Here is a tiny trained network, its code and every weight. The questions are about switching its units off for an input and a target symbol, where a switched-off unit gives its printed mean instead of its output.

import numpy as np


def w(rows, s, z=0):
    codes = np.array(rows[::2]) - 128.0
    scale = np.full(codes.shape[1], s)
    scale[-1] = z or s
    return codes * scale


def norm(h):
    return h / np.sqrt((h * h).mean(-1, keepdims=True) + 1e-5)


def f(y):
    return np.maximum(y, 0)


def softmax(a):
    e = np.exp(a - a.max(-1, keepdims=True))
    return e / e.sum(-1, keepdims=True)


def log_softmax(a):
    a = a - a.max(-1, keepdims=True)
    return a - np.log(np.exp(a).sum(-1, keepdims=True))


def net(x, mask):
    ids = ['ΛΣαθμξτω'.index(c) for c in x.split()]
    T = len(ids)
    res = E[ids] + P[:T]
    r = norm(res)
    for j in range(2):
        rows = slice(3 * j, 3 * j + 3)
        q, k, v = (r @ M[0][rows].T for M in (Q, K, V))
        z = softmax(np.where(np.tri(T) > 0, q @ k.T / 3**0.5, -1e9)) @ v
        o = O[0][rows]
        res = res + np.where(mask[j], z, o[:, -1]) @ o[:, :-1]
    y = f(norm(res) @ A[0][:, :-1].T + A[0][:, -1])
    res = res + np.where(mask[2:14], y, B[0][:, -1]) @ B[0][:, :-1]
    return log_softmax(norm(res)[-1] @ U[:, :-1].T + U[:, -1])


Q, K, V, O, A, B = {}, {}, {}, {}, {}, {}
E = w([
[167,119,81,148],'Λ',
[131,69,94,173],'Σ',
[157,119,128,153],'α',
[146,115,102,188],'θ',
[166,98,124,157],'μ',
[121,154,123,162],'ξ',
[140,106,122,170],'τ',
[7,138,93,25],'ω',
],0.018)
P = w([
[51,178,177,2],'0',
[175,121,150,158],'1',
[170,123,168,141],'2',
[175,125,159,147],'3',
[164,115,149,139],'4',
[167,112,159,148],'5',
[149,117,152,161],'6',
[142,129,131,166],'7',
[147,111,156,161],'8',
[126,127,123,174],'9',
[129,125,126,185],'10',
[116,145,99,202],'11',
[125,143,96,202],'12',
[96,157,87,232],'13',
],0.006)
Q[0] = w([
[156,161,159,139],'H0',
[83,67,128,198],'H0',
[145,148,149,173],'H0',
[199,96,86,250],'H1',
[129,112,84,140],'H1',
[101,132,148,85],'H1',
],0.012)
K[0] = w([
[104,97,91,183],'H0',
[62,160,131,11],'H0',
[150,147,169,42],'H0',
[15,191,147,34],'H1',
[105,61,101,57],'H1',
[137,164,104,188],'H1',
],0.012)
V[0] = w([
[114,204,174,129],'H0',
[177,182,101,145],'H0',
[160,96,84,150],'H0',
[178,193,18,163],'H1',
[66,158,121,245],'H1',
[134,37,54,126],'H1',
],0.012)
O[0] = w([
[176,128,98,151,102],'H0',
[137,162,169,216,120],'H0',
[83,111,190,153,130],'H0',
[106,132,132,249,65],'H1',
[135,2,119,140,3],'H1',
[7,125,202,126,144],'H1',
],0.0087,0.0047)
A[0] = w([
[158,125,151,128,92],'N0',
[189,91,180,96,88],'N1',
[143,51,140,117,193],'N2',
[172,147,92,138,5],'N3',
[45,53,26,81,166],'N4',
[74,54,133,109,237],'N5',
[147,63,43,156,197],'N6',
[103,111,237,98,79],'N7',
[107,144,113,83,42],'N8',
[199,126,11,110,146],'N9',
[240,108,61,99,144],'N10',
[81,176,90,101,231],'N11',
],0.011,0.0018)
B[0] = w([
[140,150,80,180,133],'N0',
[63,186,27,172,147],'N1',
[247,106,84,68,148],'N2',
[2,116,210,104,163],'N3',
[46,129,123,95,171],'N4',
[162,69,219,9,153],'N5',
[102,127,161,85,179],'N6',
[64,168,113,123,145],'N7',
[207,217,178,175,149],'N8',
[52,137,138,216,249],'N9',
[33,97,100,204,247],'N10',
[40,50,159,79,176],'N11',
],0.0046,0.011)
U = w([
[185,67,57,205,98],'Λ',
[102,116,112,148,1],'Σ',
[122,186,229,243,155],'α',
[129,222,171,59,137],'θ',
[169,214,31,144,115],'μ',
[93,78,243,77,142],'ξ',
[152,39,57,52,172],'τ',
[166,2,188,203,130],'ω',
],0.0081,0.0032)

Each question gives the input, a string of symbols that net reads in full, and the target symbol t.
The units are the heads (3 rows each of Q, K, V and O) and the neurons (one row each of A and B). Each row of codes is followed by its name. A weight is (code - 128) times the scale printed after its matrix; where a second scale follows, it is the last column's (O, A, B and U).
mask holds one flag per unit, heads first, then neurons. A switched-off unit (its flag False) gives its mean, the last column of its rows in O or B, instead of its output. The means were averaged over made-up inputs and are rounded, as every weight is.
A unit's drop is (log p(t) with every unit on - log p(t) with that unit switched off) / (log p(t) with every unit on - log p(t) with every unit switched off).
The circuit of an input: a set's keep is (log p(t) with only the set's units on - log p(t) with every unit switched off) / (log p(t) with every unit on - log p(t) with every unit switched off). Starting from the 12 units with the biggest drops (on a tie, the unit counted first), units are removed one at a time, each time the one whose removal leaves the highest keep (on an exact tie, the one counted first), for as long as the keep stays at least 0.8.
circuit, biggest first: the units of the circuit, biggest drop first
most important unit: the unit with the biggest drop
top k neurons: the k neurons with the biggest drops, biggest first
heads that matter: for each layer, one digit per head in row order, 1 if its drop is at least 0.15 and else 0, layers parted by /
drop when u is switched off: that unit's drop, to one decimal
input ξ Λ μ α α, target Λ: circuit, biggest first	[H1]
input ξ Λ ω μ, target Λ: heads that matter	01
input τ ξ τ α, target τ: heads that matter	01
input Λ Σ Λ Λ ω α τ μ ξ, target θ: top 2 neurons	[N10 N9]
input Σ Λ τ, target ξ: heads that matter	00
input θ Λ μ ω μ Λ τ ξ, target θ: top 2 neurons	[N10 N8]
input τ α θ ω τ Λ τ τ α Σ, target τ: heads that matter	11
input μ α Λ Λ Σ α ξ Λ Λ Λ, target θ: heads that matter	01
input θ Λ θ θ, target ω: heads that matter	01
input θ θ α α Σ Σ τ, target ω: heads that matter	01
input Σ ξ τ Λ θ θ ξ μ Λ α, target ξ: circuit, biggest first	[H1 N5]
input Λ ξ Λ Λ Σ, target α: drop when H1 is switched off	0.6
input ξ μ ξ Λ Λ, target Λ: drop when H1 is switched off	1.4
input Λ Λ μ ξ Λ θ Σ Λ θ α Λ μ Λ, target α: most important unit	H0
input Σ Λ α θ α θ Λ ξ α Λ, target ξ: drop when H1 is switched off	1.2
